128,-209,-87,32,235,-46,390,25,76,242,-86,-66,-21,-92,-174,85,-62,-103,151,154,-111,-18,-34,1,-77,116,13,258,-299,-250,150,-42,-59,-184,314,42,-128,-214,-75,70,21,-57,667,427,-174,-183,345,-53,68,561,-184,-60,-298,38,-176,-6,74,35,168,-111,209 : (109)
98,-129,17,50,17,-3,107,64,-178,55,-107,166,213,-36,-104,86,-50,3,98,68,53,43,139,51,19,28,-30,49,-151,35,-81,161,-77,-26,40,-68,-16,-99,-22,24,-50,-59,237,115,-66,-73,91,37,63,261,-123,2,-194,33,-23,-5,7,44,17,-30,165 : (73)
125,33,-369,-114,474,129,-767,54,609,885,79,-374,141,278,218,-38,252,-67,-107,145,-116,-174,263,-269,-206,-73,-64,-102,381,329,684,-24,-25,50,156,-2,107,172,102,-97,-158,123,-136,49,-128,330,-95,-222,-164,14,127,203,324,-209,-125,104,176,-118,-353,-29,-135 : (73)
103,-64,-237,38,462,68,-170,-58,519,825,94,-429,58,78,184,0,117,-134,-27,99,-121,-148,116,-149,-230,9,-43,161,109,-50,515,-163,0,-113,332,31,-107,8,-26,-19,38,111,165,289,-167,42,224,-194,-119,261,45,67,169,-126,-193,85,136,-119,-249,-100,-5 : (109)
107,-137,-82,65,247,38,224,0,271,449,-26,-165,-24,-13,133,38,37,-80,74,96,-49,-92,122,-75,-61,49,-48,132,-90,-114,279,-32,-41,-84,346,-102,-100,-117,-78,28,-47,31,321,398,-150,-74,337,8,15,392,-56,3,-11,-38,-164,-20,116,-46,-225,-62,150 : (109)
45,-21,-134,15,151,55,-254,-25,222,420,4,-97,49,90,112,-2,93,12,-23,64,-53,-89,139,-64,-95,-9,-43,-33,165,109,255,7,-15,-14,89,-12,41,89,0,-47,-79,37,-55,29,-50,66,-15,-69,-37,28,50,90,116,-58,-43,16,45,-32,-147,-16,-17 : (73)
118,-165,-80,45,246,12,183,8,144,374,-87,-83,-7,-22,-7,41,-16,-90,70,99,-52,-64,110,-18,-64,62,-20,134,-157,-125,215,-9,-55,-114,270,-32,-86,-115,-93,21,-33,-12,398,349,-129,-127,271,-53,31,426,-69,0,-92,-15,-158,-24,80,25,-86,-93,133 : (109)
152,-125,-132,-14,197,41,-200,106,-16,482,-84,113,79,93,-136,43,57,9,104,163,25,12,172,-7,-92,28,-53,38,20,136,180,166,-122,-11,104,-114,60,-64,-30,3,-102,-46,217,94,-99,64,4,-35,34,234,-124,101,-122,20,-15,-27,51,28,-91,-23,118 : (73)
140,-109,-154,-30,212,17,-113,90,-74,390,-103,80,63,32,-159,27,24,-32,37,115,1,2,83,45,-96,16,-14,102,-69,-4,158,116,-84,-38,89,-35,85,-83,-11,15,-1,-77,335,132,-98,6,53,-44,17,318,-115,62,-179,44,-71,34,60,46,7,-66,100 : (73)
118,-130,-66,15,125,16,-77,92,-157,271,-98,127,85,35,-159,63,5,25,56,120,42,12,85,18,-38,15,-3,52,-90,55,58,130,-72,3,58,-104,34,-99,-35,-13,-24,-79,259,100,-61,7,19,-20,42,243,-121,43,-177,59,-15,-48,37,-9,10,-63,140 : (73)
120,-199,-86,33,243,-44,282,67,-88,304,-88,-30,24,-36,-162,115,-40,-117,144,128,-47,-37,-8,38,-64,96,-3,212,-261,-175,164,25,-110,-171,300,-28,-54,-154,-88,60,-11,-57,627,376,-150,-153,305,-44,78,553,-165,-23,-305,75,-149,-31,61,24,18,-116,201 : (109)
188,-232,-201,40,381,-4,141,41,74,506,-81,-78,30,-71,-127,107,-26,-129,111,122,-93,-84,79,-41,-133,63,-16,240,-202,-229,279,-15,-82,-170,326,-50,-55,-204,-110,69,-31,-47,677,424,-215,-79,332,-99,40,614,-154,15,-245,11,-204,16,101,-28,-30,-147,184 : (109)
